Below is a small trained network, with its code and all its weights. Each question gives an input and a class and asks what happens when units are switched off, that is, made to give their printed mean instead of their output.

import numpy as np


def w(rows, s, z=0):
    codes = np.array(rows[::2]) - 128.0
    scale = np.full(codes.shape[1], s)
    scale[-1] = z or s
    return codes * scale


def f(y):
    return y / 2 * (1 + np.tanh(0.7978845608 * (y + 0.044715 * y**3)))


def log_softmax(a):
    a = a - a.max(-1, keepdims=True)
    return a - np.log(np.exp(a).sum(-1, keepdims=True))


def net(x, mask):
    res = np.array(x, float).reshape(1, 7) / 4 @ E
    y = f(res @ A[0][:, :-1].T + A[0][:, -1])
    res = res + np.where(mask, y, B[0][:, -1]) @ B[0][:, :-1]
    return log_softmax(res[-1] @ U[:, :-1].T + U[:, -1])


A, B = {}, {}
E = w([
[173,223,120,73,70,132,59,163],'x0',
[182,116,166,179,193,141,38,164],'x1',
[82,114,100,83,182,44,77,119],'x2',
[111,155,5,206,116,147,131,199],'x3',
[162,105,122,192,43,64,114,107],'x4',
[76,101,192,116,80,95,150,253],'x5',
[96,243,167,199,176,60,161,133],'x6',
],0.0079)
A[0] = w([
[90,80,201,125,87,88,144,248,4],'n0',
[122,172,144,148,154,109,136,123,47],'n1',
[132,57,110,105,94,140,110,131,85],'n2',
[91,104,147,105,122,88,131,191,40],'n3',
[102,159,113,53,198,204,131,165,72],'n4',
[107,146,108,92,165,146,150,144,129],'n5',
[124,183,117,151,145,110,137,89,37],'n6',
[150,199,140,82,93,119,78,124,84],'n7',
[98,115,99,100,151,54,92,115,105],'n8',
[100,39,131,204,160,93,173,91,97],'n9',
[137,122,72,174,100,107,128,156,102],'n10',
[146,79,106,106,115,146,101,130,73],'n11',
[139,61,78,73,114,168,94,129,39],'n12',
[153,125,134,162,129,117,92,105,31],'n13',
[153,148,73,114,168,143,123,41,46],'n14',
[129,98,121,134,158,119,139,106,82],'n15',
[140,140,95,164,131,136,89,24,55],'n16',
[131,192,106,101,97,136,85,149,97],'n17',
[96,96,133,129,197,168,168,143,109],'n18',
[167,83,127,181,32,57,98,88,88],'n19',
[160,150,176,169,76,218,180,119,226],'n20',
[149,106,245,83,114,98,131,74,90],'n21',
[98,140,102,104,76,99,183,88,96],'n22',
[112,177,151,146,155,91,160,149,95],'n23',
[115,93,90,131,110,18,73,107,79],'n24',
[109,212,161,178,148,68,163,103,113],'n25',
[162,167,118,79,92,119,94,151,51],'n26',
[124,124,54,154,128,116,140,176,104],'n27',
[79,123,76,50,195,79,96,138,83],'n28',
[81,154,83,56,73,99,216,93,42],'n29',
[138,82,98,87,113,145,114,130,96],'n30',
[101,132,63,150,160,165,125,175,70],'n31',
[173,89,180,193,186,132,25,166,69],'n32',
],0.013,0.0035)
B[0] = w([
[162,215,57,94,120,133,159,128,250],'n0',
[104,111,124,113,133,167,131,133,157],'n1',
[94,97,125,105,133,174,140,140,184],'n2',
[153,180,95,124,121,141,151,123,188],'n3',
[129,162,209,52,109,48,112,145,209],'n4',
[136,128,163,113,125,102,117,136,165],'n5',
[130,148,117,102,124,158,142,140,171],'n6',
[112,64,80,154,84,87,150,128,215],'n7',
[148,127,138,195,124,167,134,146,195],'n8',
[119,57,78,136,60,72,145,142,236],'n9',
[119,138,166,135,126,119,120,65,194],'n10',
[105,114,124,120,143,175,141,138,166],'n11',
[105,99,132,82,137,197,141,142,203],'n12',
[124,144,125,99,150,108,125,134,147],'n13',
[154,209,79,112,123,130,154,128,223],'n14',
[129,118,102,141,117,121,135,121,150],'n15',
[145,202,82,107,111,129,152,124,223],'n16',
[120,74,94,141,91,94,151,117,199],'n17',
[125,100,123,113,83,74,126,141,189],'n18',
[131,151,220,47,118,75,118,155,235],'n19',
[185,131,172,213,118,154,125,182,246],'n20',
[106,139,154,179,113,152,113,3,252],'n21',
[119,124,106,136,198,96,86,142,214],'n22',
[112,103,139,81,121,179,134,142,186],'n23',
[166,134,195,149,110,123,122,159,209],'n24',
[90,82,149,75,138,201,141,149,237],'n25',
[119,83,86,131,97,99,145,131,190],'n26',
[117,134,138,166,122,160,113,41,199],'n27',
[177,128,170,197,110,155,130,157,218],'n28',
[122,120,89,146,222,92,74,144,254],'n29',
[89,125,132,120,136,169,151,144,176],'n30',
[119,136,155,154,134,137,120,42,183],'n31',
[112,116,88,148,235,91,77,155,223],'n32',
],0.03,0.0095)
U = w([
[156,212,18,103,115,154,168,126,104],'0',
[55,82,98,87,138,228,146,153,105],'1',
[105,110,51,154,224,105,55,148,174],'2',
[88,132,121,165,106,150,101,2,79],'3',
[105,52,41,145,44,81,153,140,116],'4',
[129,142,175,77,99,84,103,152,254],'5',
[198,124,136,217,106,178,124,195,87],'6',
],0.0086,0.0052)

Each question gives the input, the list of numbers given to net, and the class t.
The units are the neurons (one row each of A and B). Each row of codes is followed by its name. A weight is (code - 128) times the scale printed after its matrix; where a second scale follows, it is the last column's (A, B and U).
mask holds one flag per neuron, in row order. A switched-off neuron (its flag False) gives its mean, the last column of its row in B, instead of its output. The means were averaged over made-up inputs and are rounded, as every weight is.
A unit's drop is (log p(t) with every unit on - log p(t) with that unit switched off) / (log p(t) with every unit on - log p(t) with every unit switched off).
The circuit of an input: a set's keep is (log p(t) with only the set's units on - log p(t) with every unit switched off) / (log p(t) with every unit on - log p(t) with every unit switched off). Starting from the 12 units with the biggest drops (on a tie, the unit counted first), units are removed one at a time, each time the one whose removal leaves the highest keep (on an exact tie, the one counted first), for as long as the keep stays at least 0.8.
circuit, biggest first: the units of the circuit, biggest drop first
unit that matters most: the unit with the biggest drop
top k neurons: the k neurons with the biggest drops, biggest first
drop when u is switched off: that unit's drop, to one decimal
input [-3,-5,-6,8,8,-1,8], class 1: circuit, biggest first => n25
input [-7,-8,3,-6,-1,-7,2], class 2: top 4 neurons => n29, n22, n0, n3
input [-8,-5,-8,-1,5,-3,6], class 4: top 4 neurons => n9, n28, n24, n8
input [0,6,4,8,6,4,6], class 3: top 3 neurons => n27, n10, n31
input [-1,-4,1,8,-7,1,-5], class 3: top 2 neurons => n31, n27
input [-2,6,-4,7,-8,7,-5], class 5: top 4 neurons => n4, n21, n18, n14
input [8,-6,-4,6,8,0,6], class 4: top 4 neurons => n17, n7, n26, n4
input [-3,-2,-7,-6,-1,-1,-3], class 6: top 2 neurons => n20, n27
input [7,8,1,-7,0,-7,7], class 2: top 3 neurons => n32, n0, n3
input [1,-6,5,8,-3,-5,-5], class 3: top 3 neurons => n31, n27, n32
input [-7,2,-6,5,3,7,6], class 0: top 2 neurons => n0, n7
input [6,2,4,-7,-7,-8,-8], class 0: top 4 neurons => n14, n16, n25, n4
input [-6,-6,5,-5,2,1,-7], class 1: top 2 neurons => n12, n2
input [-1,-4,-1,-8,6,-1,-6], class 3: circuit, biggest first => n21
input [-2,0,7,-5,-6,-2,2], class 6: top 3 neurons => n28, n8, n19
input [-5,5,-3,4,-2,6,-1], class 0: top 3 neurons => n0, n29, n22
input [4,-2,5,8,4,5,5], class 3: drop when n27 is switched off => 0.1
input [-4,-7,1,-5,2,-1,-8], class 1: drop when n1 is switched off => 0.0
input [6,1,7,-1,-7,8,0], class 0: drop when n3 is switched off => 1.0
input [1,7,-7,3,5,-3,0], class 2: unit that matters most => n32
input [-5,8,-4,0,-4,0,-3], class 2: drop when n32 is switched off => 5.1
